[128 = 0]
0 [ 61 132  84 102 146  59 124 123 180 113 142 158 105 135 101 141 111 107]
1 [ 14 119  87 105 157  59 121 117 190 121 155 132 107 140 117 142 110 105]
2 [ 60 130 115 140  99  82 110 129 107 133 181 135 163 161 137 150 128 154]  0
3 [ 90 113 118 114 103 127 123 141 121 145 121 152 159 122 128 126 123 137]  2
4 [ 96 117 118 128 132 108 120 123 141 112 190 128 147 142 121 138 119 158]  2
5 [ 55 128 107 142  99  87 110 132 102 142 155 138 147 152 136 155 128 141]  2
6 [ 58 134 113 140 102  79 103 121 127  99 187 112 145 161 134 155 130 142]  2
7 [ 83 132  93 137 126  88 136 137 137 156 149 193 131 128 108 139 112 130]  3
8 [ 71 160  97 160 116 108 150 138  68 169 103 155 131 132 127 149 122 104]  5
9 [109 138 130 115  86 107 125 140 114 157 100 142 141 139 120 127 124 138]  3
10 [ 70 141  98 144 107  99 105 132 119 137 176 120 149 172 139 142 130 157]  2
11 [  2 111  80  88 135  40 112 131 177 126 164 160 142 132 109 138 107 124]  1
12 [ 84 135 136 112  96 108 124 133 120 146 112 129 135 144 117 125 127 136]  9
13 [ 73 132 105 140 136  83 135 136 143 146 151 183 127 127 105 138 114 120]  7
14 [  2 108  77  77 117  34 113 140 159 127 168 189 168 127  98 136 109 136]  11
15 [ 26 114  91 108 164  61 114 108 222 100 175 109 108 146 120 138 108 112]  1
16 [ 72 130  96 134 132  90 145 133 143 160 151 192 130 125 105 138 115 123]  7
17 [ 89 117 125 111 110 120 120 142 119 147 135 156 156 119 127 128 126 133]  3
18 [ 75 112 106 134 127  98 123 132 106 136 167 158 150 140 127 142 116 157]  5
19 [  1 119  72 102 150  63 123 131 167 144 133 156 116 136 117 145 109 109]  1
20 [121 129 123 142 135 126 134 120 132 115 172 119 128 147 125 138 122 147]  4
21 [122 129 155 137 126 138 131 131 139 148 133 128 145 136 124 140 133 144]  20
22 [ 66 118 133 125 114 133 122 124 160 142 169 125 160 142 148 129 126 174]  4
23 [114 133 130 141 126 126 132 132 129 138 126 128 132 131 123 144 129 130]  21
24 [ 43 121  83  95 156  57 113 113 212  84 181 120 113 143 103 134 110 115]  15
25 [103 128  97 142 137 114 140 133 104 154 141 146 125 139 130 148 117 136]  23
26 [  7 116  80  94 136  43 118 128 183 119 158 154 131 134 106 138 109 120]  11
27 [ 98 132 116 139 117 115 140 151  78 190  82 162 140 115 133 141 130 114]  8
28 [101 117 124 126 121 113 117 125 149 109 171 124 155 137 117 136 127 154]  4
29 [ 49 134  96 135 106  84 129 141 101 158 149 163 158 131 124 143 119 139]  5
30 [ 65 124 133 130 122 153 128 121 161 153 156 133 146 139 157 131 126 164]  22
31 [ 59 117 108 129 120 110 126 140 117 152 143 146 164 129 121 143 125 153]  18
32 [ 11 110  94  98 146  41 119 127 187 145 131 150 124 134 116 144 107 109]  19
33 [102 121 112 129 133 102 122 125 128 110 189 122 139 141 126 136 117 153]  4
34 [ 87 139 121 122  84 122 133 154  79 204  59 167 140 133 126 136 128 118]  27
35 [ 76 138 107 143 106  94 105 124 138 125 175 115 146 164 136 151 129 149]  10
36 [ 96 146 111 146 116  88 109 126 121 125 185 104 139 179 140 143 132 152]  35
37 [109 138 139 113  97 116 120 127 143 135 127 122 131 147 117 119 125 141]  12
38 [ 13 101  87 103 151  46 119 119 189 132 148 136 111 133 119 138 108 106]  1
39 [111 119 131 128 122 121 120 127 146 119 144 127 144 129 123 128 128 142]  28
40 [ 80 147  97 145 103  96 131 131  94 132 159 144 178 132 118 142 120 129]  29
